Below are the code and all the weights of a small trained network. Each question names an input and a target symbol and asks about switching units off, where a switched-off unit gives its printed mean instead of its output.

import numpy as np


def w(rows, s, z=0):
    codes = np.array(rows[::2]) - 128.0
    scale = np.full(codes.shape[1], s)
    scale[-1] = z or s
    return codes * scale


def norm(h):
    return h / np.sqrt((h * h).mean(-1, keepdims=True) + 1e-5)


def f(y):
    return np.maximum(y, 0)


def softmax(a):
    e = np.exp(a - a.max(-1, keepdims=True))
    return e / e.sum(-1, keepdims=True)


def log_softmax(a):
    a = a - a.max(-1, keepdims=True)
    return a - np.log(np.exp(a).sum(-1, keepdims=True))


def net(x, mask):
    ids = ['βεμξπω'.index(c) for c in x.split()]
    T = len(ids)
    res = E[ids] + P[:T]
    u = 0
    for l in range(3):
        r = norm(res)
        for j in range(2):
            rows = slice(2 * j, 2 * j + 2)
            q, k, v = (r @ M[l][rows].T for M in (Q, K, V))
            z = softmax(np.where(np.tri(T) > 0, q @ k.T / 2**0.5, -1e9)) @ v
            o = O[l][rows]
            res = res + np.where(mask[u + j], z, o[:, -1]) @ o[:, :-1]
        u += 2
        y = f(norm(res) @ A[l][:, :-1].T + A[l][:, -1])
        res = res + np.where(mask[u : u + 8], y, B[l][:, -1]) @ B[l][:, :-1]
        u += 8
    return log_softmax(norm(res)[-1] @ U[:, :-1].T + U[:, -1])


Q, K, V, O, A, B = {}, {}, {}, {}, {}, {}
E = w([
[188,133,156,173,191],'β',
[160,89,213,127,234],'ε',
[126,143,53,75,161],'μ',
[173,109,13,153,82],'ξ',
[71,167,142,141,58],'π',
[240,134,95,61,249],'ω',
],0.02)
P = w([
[154,169,149,115,195],'0',
[146,61,156,163,139],'1',
[117,71,25,160,241],'2',
[117,221,163,107,125],'3',
[128,90,150,174,73],'4',
[88,105,23,168,207],'5',
[117,209,173,59,61],'6',
[125,121,151,168,2],'7',
[59,117,62,179,201],'8',
[122,176,204,41,107],'9',
],0.013)
Q[0] = w([
[169,196,72,100,209],'0.h1',
[103,181,218,157,121],'0.h1',
[61,253,206,81,95],'0.h2',
[84,130,163,186,61],'0.h2',
],0.022)
K[0] = w([
[137,240,175,50,128],'0.h1',
[91,137,73,164,233],'0.h1',
[81,124,21,123,3],'0.h2',
[113,143,55,102,188],'0.h2',
],0.022)
V[0] = w([
[237,171,200,9,2],'0.h1',
[188,196,143,119,66],'0.h1',
[162,213,135,150,174],'0.h2',
[121,183,120,173,199],'0.h2',
],0.0032)
O[0] = w([
[129,200,3,82,120,40],'0.h1',
[147,168,27,131,116,120],'0.h1',
[165,85,92,140,147,243],'0.h2',
[180,139,78,175,116,250],'0.h2',
],0.0023,0.0014)
A[0] = w([
[127,98,52,17,76,109],'0.n1',
[69,192,178,114,100,2],'0.n2',
[105,103,136,53,37,113],'0.n3',
[115,60,152,129,137,67],'0.n4',
[175,140,149,214,113,127],'0.n5',
[225,191,146,119,129,74],'0.n6',
[134,98,164,165,102,127],'0.n7',
[7,138,144,168,106,109],'0.n8',
],0.014,0.0075)
B[0] = w([
[160,138,184,249,164,253],'0.n1',
[32,13,66,100,159,156],'0.n2',
[81,154,121,97,77,181],'0.n3',
[154,153,83,185,80,154],'0.n4',
[111,90,165,120,168,215],'0.n5',
[165,74,208,140,117,212],'0.n6',
[106,110,139,151,102,173],'0.n7',
[181,101,181,154,229,190],'0.n8',
],0.019,0.0056)
Q[1] = w([
[136,20,119,179,81],'1.h1',
[133,96,75,169,188],'1.h1',
[112,129,204,141,101],'1.h2',
[5,58,78,201,130],'1.h2',
],0.028)
K[1] = w([
[91,197,93,186,95],'1.h1',
[124,180,128,80,15],'1.h1',
[169,88,148,159,96],'1.h2',
[55,173,170,139,2],'1.h2',
],0.027)
V[1] = w([
[195,9,104,41,35],'1.h1',
[232,135,61,154,26],'1.h1',
[82,96,110,107,35],'1.h2',
[220,140,146,167,133],'1.h2',
],0.011)
O[1] = w([
[136,105,101,6,63,5],'1.h1',
[116,82,52,166,34,82],'1.h1',
[164,144,184,255,109,1],'1.h2',
[67,97,124,35,103,217],'1.h2',
],0.0078,0.0092)
A[1] = w([
[199,123,87,97,178,141],'1.n1',
[47,219,92,140,182,32],'1.n2',
[130,140,31,142,88,159],'1.n3',
[67,89,197,157,130,87],'1.n4',
[62,23,97,121,8,4],'1.n5',
[120,102,59,206,147,218],'1.n6',
[23,113,74,158,123,143],'1.n7',
[163,114,181,129,174,84],'1.n8',
],0.016,0.0025)
B[1] = w([
[154,145,54,150,167,190],'1.n1',
[100,67,58,142,52,168],'1.n2',
[119,164,145,54,125,139],'1.n3',
[90,171,125,157,191,225],'1.n4',
[23,3,83,194,110,147],'1.n5',
[135,102,144,114,232,216],'1.n6',
[171,62,203,94,107,163],'1.n7',
[109,144,81,136,44,247],'1.n8',
],0.018,0.012)
Q[2] = w([
[49,172,157,116,83],'2.h1',
[106,69,110,213,82],'2.h1',
[99,120,156,142,209],'2.h2',
[181,49,158,249,120],'2.h2',
],0.017)
K[2] = w([
[7,138,140,91,132],'2.h1',
[148,83,148,184,128],'2.h1',
[50,116,202,154,164],'2.h2',
[152,81,104,232,101],'2.h2',
],0.017)
V[2] = w([
[55,68,59,88,249],'2.h1',
[135,218,175,111,129],'2.h1',
[165,156,107,85,95],'2.h2',
[78,126,88,60,208],'2.h2',
],0.015)
O[2] = w([
[105,107,230,185,1,250],'2.h1',
[50,167,211,64,201,100],'2.h1',
[49,119,113,206,153,59],'2.h2',
[94,210,136,109,235,180],'2.h2',
],0.0095,0.022)
A[2] = w([
[37,229,58,171,24,53],'2.n1',
[182,211,175,114,114,76],'2.n2',
[139,63,205,102,82,97],'2.n3',
[181,94,158,131,182,136],'2.n4',
[139,152,33,38,230,3],'2.n5',
[150,52,88,151,90,141],'2.n6',
[196,133,119,218,136,101],'2.n7',
[3,71,104,155,76,116],'2.n8',
],0.02,0.0069)
B[2] = w([
[159,239,128,125,97,176],'2.n1',
[123,88,92,121,123,165],'2.n2',
[178,147,130,79,118,209],'2.n3',
[132,150,129,134,81,220],'2.n4',
[185,135,97,114,253,176],'2.n5',
[101,138,121,68,124,214],'2.n6',
[120,102,158,191,148,248],'2.n7',
[89,99,50,126,131,217],'2.n8',
],0.042,0.012)
U = w([
[26,166,190,81,175,7],'β',
[125,238,46,163,80,118],'ε',
[86,9,20,115,98,122],'μ',
[219,93,174,46,71,145],'ξ',
[145,85,165,249,121,209],'π',
[208,114,65,128,254,100],'ω',
],0.0099,0.0021)

Each question gives the input, a string of symbols that net reads in full, and the target symbol t.
The units are the heads (2 rows each of Q, K, V and O) and the neurons (one row each of A and B). Each row of codes is followed by its name. A weight is (code - 128) times the scale printed after its matrix; where a second scale follows, it is the last column's (O, A, B and U).
mask holds one flag per unit, layer by layer, with each layer's heads first. A switched-off unit (its flag False) gives its mean, the last column of its rows in O or B, instead of its output. The means were averaged over made-up inputs and are rounded, as every weight is.
A unit's drop is (log p(t) with every unit on - log p(t) with that unit switched off) / (log p(t) with every unit on - log p(t) with every unit switched off).
The circuit of an input: a set's keep is (log p(t) with only the set's units on - log p(t) with every unit switched off) / (log p(t) with every unit on - log p(t) with every unit switched off). Starting from the 12 units with the biggest drops (on a tie, the unit counted first), units are removed one at a time, each time the one whose removal leaves the highest keep (on an exact tie, the one counted first), for as long as the keep stays at least 0.8.
units of the circuit, in order: the units of the circuit, biggest drop first
top k neurons in layer l: the k neurons of layer l with the biggest drops, biggest first
which heads matter: for each layer, one digit per head in row order, 1 if its drop is at least 0.15 and else 0, layers parted by /
input ξ μ β β β π μ π β, target π: which heads matter => 00 / 01 / 00
input β μ π μ ξ ε ε ω, target μ: top 3 neurons in layer 1 => [1.n8 1.n6 1.n4]
input π ω ε μ μ μ ξ ε, target μ: which heads matter => 00 / 10 / 00
input ξ ω ξ ξ π ε ε ε β, target ε: units of the circuit, in order => [0.n6 0.n8 2.n1 1.n2]
input μ β μ β μ, target π: units of the circuit, in order => [0.n1]
input β ξ ε π ω, target μ: top 2 neurons in layer 1 => [1.n4 1.n6]
input ω ξ μ π β μ β, target ξ: units of the circuit, in order => [0.n6 2.n3]
input ξ ε π, target π: which heads matter => 00 / 00 / 10
input ξ β ε μ ω β ε μ ξ, target ξ: which heads matter => 00 / 11 / 01
input β μ π ε ε μ, target μ: top 2 neurons in layer 1 => [1.n2 1.n6]
input ε ε ε ε, target β: which heads matter => 00 / 00 / 01
input ω μ π, target ω: top 3 neurons in layer 0 => [0.n6 0.n8 0.n1]
input μ π ε, target π: which heads matter => 00 / 00 / 00
input ε β μ β μ π, target π: top 2 neurons in layer 0 => [0.n8 0.n5]
input ξ β ξ π, target μ: top neuron in layer 1 => [1.n5]
input μ ε ε ε ω ε ε μ β, target μ: which heads matter => 00 / 01 / 01
input π μ β μ ε μ π ε ε π, target μ: top 2 neurons in layer 1 => [1.n2 1.n4]
input π π ε π ε π π β ξ, target π: which heads matter => 00 / 01 / 00
input ε ω ω ε π, target β: top 2 neurons in layer 0 => [0.n8 0.n1]
input μ β ξ π ω π, target ω: units of the circuit, in order => [0.n8]
input ε π ω ε ε ε β ε ε, target ε: top 2 neurons in layer 0 => [0.n8 0.n1]
input β ε π β π, target β: top 3 neurons in layer 1 => [1.n4 1.n2 1.n5]
